Below is a small trained network, with its code and all its weights. Each question gives an input and a target symbol and asks what happens when units are switched off, that is, made to give their printed mean instead of their output.

import numpy as np


def w(rows, s, z=0):
    codes = np.array(rows[::2]) - 128.0
    scale = np.full(codes.shape[1], s)
    scale[-1] = z or s
    return codes * scale


def norm(h):
    return h / np.sqrt((h * h).mean(-1, keepdims=True) + 1e-5)


def f(y):
    return y / 2 * (1 + np.tanh(0.7978845608 * (y + 0.044715 * y**3)))


def softmax(a):
    e = np.exp(a - a.max(-1, keepdims=True))
    return e / e.sum(-1, keepdims=True)


def log_softmax(a):
    a = a - a.max(-1, keepdims=True)
    return a - np.log(np.exp(a).sum(-1, keepdims=True))


def net(x, mask):
    ids = ['βδζθλμξσφ'.index(c) for c in x.split()]
    T = len(ids)
    res = E[ids] + P[:T]
    u = 0
    for l in range(2):
        r = norm(res)
        for j in range(2):
            rows = slice(3 * j, 3 * j + 3)
            q, k, v = (r @ M[l][rows].T for M in (Q, K, V))
            z = softmax(np.where(np.tri(T) > 0, q @ k.T / 3**0.5, -1e9)) @ v
            o = O[l][rows]
            res = res + np.where(mask[u + j], z, o[:, -1]) @ o[:, :-1]
        u += 2
        y = f(norm(res) @ A[l][:, :-1].T + A[l][:, -1])
        res = res + np.where(mask[u : u + 12], y, B[l][:, -1]) @ B[l][:, :-1]
        u += 12
    return log_softmax(norm(res)[-1] @ U[:, :-1].T + U[:, -1])


Q, K, V, O, A, B = {}, {}, {}, {}, {}, {}
E = w([
[158,185,156],'β',
[67,162,52],'δ',
[193,127,153],'ζ',
[83,160,199],'θ',
[201,166,164],'λ',
[134,230,224],'μ',
[122,202,192],'ξ',
[122,253,99],'σ',
[148,164,143],'φ',
],0.018)
P = w([
[127,107,91],'0',
[35,251,22],'1',
[106,93,123],'2',
[101,167,99],'3',
[107,94,121],'4',
[98,166,112],'5',
[107,94,122],'6',
[184,136,110],'7',
[108,93,120],'8',
[182,131,119],'9',
[108,93,119],'10',
[93,164,140],'11',
[109,93,119],'12',
[182,121,130],'13',
],0.017)
Q[0] = w([
[218,109,74],'0.h0',
[104,227,198],'0.h0',
[175,134,25],'0.h0',
[90,163,208],'0.h1',
[28,254,139],'0.h1',
[59,130,218],'0.h1',
],0.0078)
K[0] = w([
[181,137,136],'0.h0',
[100,136,141],'0.h0',
[164,54,164],'0.h0',
[84,168,167],'0.h1',
[12,248,107],'0.h1',
[51,149,215],'0.h1',
],0.012)
V[0] = w([
[214,88,151],'0.h0',
[186,111,234],'0.h0',
[82,254,12],'0.h0',
[50,107,72],'0.h1',
[104,113,251],'0.h1',
[166,121,192],'0.h1',
],0.0065)
O[0] = w([
[117,43,167,61],'0.h0',
[122,98,109,130],'0.h0',
[220,93,17,252],'0.h0',
[2,49,198,100],'0.h1',
[149,98,85,187],'0.h1',
[130,132,80,143],'0.h1',
],0.0044,0.0045)
A[0] = w([
[187,176,71,27],'0.n0',
[196,118,120,150],'0.n1',
[148,103,130,51],'0.n2',
[139,148,92,141],'0.n3',
[54,9,197,1],'0.n4',
[166,72,63,140],'0.n5',
[74,163,56,15],'0.n6',
[64,109,131,124],'0.n7',
[191,33,92,226],'0.n8',
[80,114,94,90],'0.n9',
[194,105,208,171],'0.n10',
[190,139,177,235],'0.n11',
],0.014,0.0031)
B[0] = w([
[126,130,161,232],'0.n0',
[135,86,128,208],'0.n1',
[130,151,129,115],'0.n2',
[102,143,142,167],'0.n3',
[155,252,220,160],'0.n4',
[102,116,95,161],'0.n5',
[168,187,137,165],'0.n6',
[156,85,142,150],'0.n7',
[73,151,109,190],'0.n8',
[157,138,163,132],'0.n9',
[101,96,146,211],'0.n10',
[118,78,97,254],'0.n11',
],0.013,0.0064)
Q[1] = w([
[225,86,106],'1.h0',
[147,116,107],'1.h0',
[209,82,70],'1.h0',
[249,144,118],'1.h1',
[199,114,116],'1.h1',
[241,92,127],'1.h1',
],0.014)
K[1] = w([
[250,203,101],'1.h0',
[118,187,105],'1.h0',
[177,211,116],'1.h0',
[130,47,150],'1.h1',
[219,66,133],'1.h1',
[192,62,107],'1.h1',
],0.014)
V[1] = w([
[3,124,158],'1.h0',
[112,93,158],'1.h0',
[116,33,140],'1.h0',
[128,210,78],'1.h1',
[173,79,95],'1.h1',
[173,61,173],'1.h1',
],0.0067)
O[1] = w([
[135,123,84,247],'1.h0',
[179,87,134,118],'1.h0',
[176,135,70,85],'1.h0',
[175,156,110,253],'1.h1',
[2,174,150,40],'1.h1',
[111,199,164,13],'1.h1',
],0.008,0.0022)
A[1] = w([
[99,190,76,97],'1.n0',
[158,73,136,143],'1.n1',
[195,120,154,69],'1.n2',
[73,136,97,10],'1.n3',
[159,91,172,165],'1.n4',
[149,253,73,59],'1.n5',
[218,60,130,121],'1.n6',
[50,173,189,129],'1.n7',
[23,62,235,66],'1.n8',
[75,93,100,207],'1.n9',
[135,174,79,170],'1.n10',
[153,216,176,3],'1.n11',
],0.011,0.0034)
B[1] = w([
[4,127,170,162],'1.n0',
[84,206,202,163],'1.n1',
[138,36,108,132],'1.n2',
[253,13,128,112],'1.n3',
[44,113,127,163],'1.n4',
[26,82,226,250],'1.n5',
[123,135,186,175],'1.n6',
[77,91,134,179],'1.n7',
[62,249,90,254],'1.n8',
[218,206,224,196],'1.n9',
[14,172,131,187],'1.n10',
[220,144,15,192],'1.n11',
],0.0063,0.0053)
U = w([
[93,121,198,101],'β',
[53,134,102,150],'δ',
[94,38,82,197],'ζ',
[210,209,185,45],'θ',
[81,43,208,85],'λ',
[166,83,165,165],'μ',
[192,132,79,254],'ξ',
[101,227,68,128],'σ',
[124,142,8,139],'φ',
],0.018,0.0062)

Each question gives the input, a string of symbols that net reads in full, and the target symbol t.
The units are the heads (3 rows each of Q, K, V and O) and the neurons (one row each of A and B). Each row of codes is followed by its name. A weight is (code - 128) times the scale printed after its matrix; where a second scale follows, it is the last column's (O, A, B and U).
mask holds one flag per unit, layer by layer, with each layer's heads first. A switched-off unit (its flag False) gives its mean, the last column of its rows in O or B, instead of its output. The means were averaged over made-up inputs and are rounded, as every weight is.
A unit's drop is (log p(t) with every unit on - log p(t) with that unit switched off) / (log p(t) with every unit on - log p(t) with every unit switched off).
The circuit of an input: a set's keep is (log p(t) with only the set's units on - log p(t) with every unit switched off) / (log p(t) with every unit on - log p(t) with every unit switched off). Starting from the 12 units with the biggest drops (on a tie, the unit counted first), units are removed one at a time, each time the one whose removal leaves the highest keep (on an exact tie, the one counted first), for as long as the keep stays at least 0.8.
circuit, biggest first: the units of the circuit, biggest drop first
k most important neurons of layer l: the k neurons of layer l with the biggest drops, biggest first
heads that matter: for each layer, one digit per head in row order, 1 if its drop is at least 0.15 and else 0, layers parted by /
drop when u is switched off: that unit's drop, to one decimal
input β σ ζ λ ξ ξ ζ θ ζ β θ β δ ζ, target λ: circuit, biggest first -> (0.n10 0.h0)
input λ ξ λ, target λ: circuit, biggest first -> (0.n10)
input λ ξ θ β θ ζ ξ, target ξ: circuit, biggest first -> (1.n5 1.h0 1.h1)
input μ θ θ β ξ φ ζ ξ ξ θ θ β, target δ: circuit, biggest first -> (1.n5 0.n4 1.n9)
input ξ δ θ β σ θ ζ ζ θ λ, target σ: 2 most important neurons of layer 1 -> (1.n8 1.n5)
input δ φ ζ σ φ φ ξ θ θ β θ ζ, target δ: heads that matter -> 00 / 11
input λ β ξ δ β σ ζ λ ξ ζ θ ξ θ σ, target δ: heads that matter -> 00 / 01
input θ ζ θ φ δ θ θ σ μ δ ξ ζ λ λ, target δ: heads that matter -> 00 / 01
input λ φ ζ ξ φ δ θ θ θ ξ, target δ: 2 most important neurons of layer 1 -> (1.n8 1.n7)
input ξ θ λ λ β ζ θ ζ, target δ: heads that matter -> 11 / 11
input μ β θ θ σ θ θ θ θ λ ξ δ θ φ, target σ: heads that matter -> 01 / 01
input σ β β θ θ β ξ μ, target σ: 2 most important neurons of layer 1 -> (1.n8 1.n5)
input β θ θ ζ φ σ θ θ, target λ: 3 most important neurons of layer 0 -> (0.n10 0.n6 0.n7)
input φ ζ θ φ θ θ θ θ δ θ σ θ, target λ: 2 most important neurons of layer 0 -> (0.n11 0.n4)
input θ δ θ θ φ σ β β, target δ: heads that matter -> 00 / 01
input δ φ σ ζ ζ β φ, target φ: heads that matter -> 10 / 00
input θ ζ θ δ δ μ ζ, target ζ: 2 most important neurons of layer 0 -> (0.n8 0.n5)
input ξ ζ ζ δ θ δ ζ μ ζ φ θ δ β ζ, target λ: 3 most important neurons of layer 0 -> (0.n10 0.n11 0.n4)
input β μ δ λ ξ ξ β δ, target δ: 2 most important neurons of layer 1 -> (1.n5 1.n0)
input β θ ζ ζ ζ σ θ μ, target σ: 2 most important neurons of layer 0 -> (0.n11 0.n7)
input β θ ζ φ ξ θ θ ξ, target δ: 2 most important neurons of layer 1 -> (1.n7 1.n8)
input θ ζ ζ θ φ β β θ θ σ λ θ μ, target μ: most important neuron of layer 1 -> (1.n8)
input μ θ σ θ θ λ ζ φ λ φ, target δ: drop when 1.h1 is switched off -> 0.5
input θ ξ θ φ σ λ δ θ θ ζ, target σ: drop when 0.h1 is switched off -> 1.3
input δ φ λ θ ζ ξ ξ ξ θ ξ ξ, target ξ: drop when 1.n6 is switched off -> 0.1
input θ θ θ θ σ δ θ, target θ: drop when 0.n4 is switched off -> 0.7
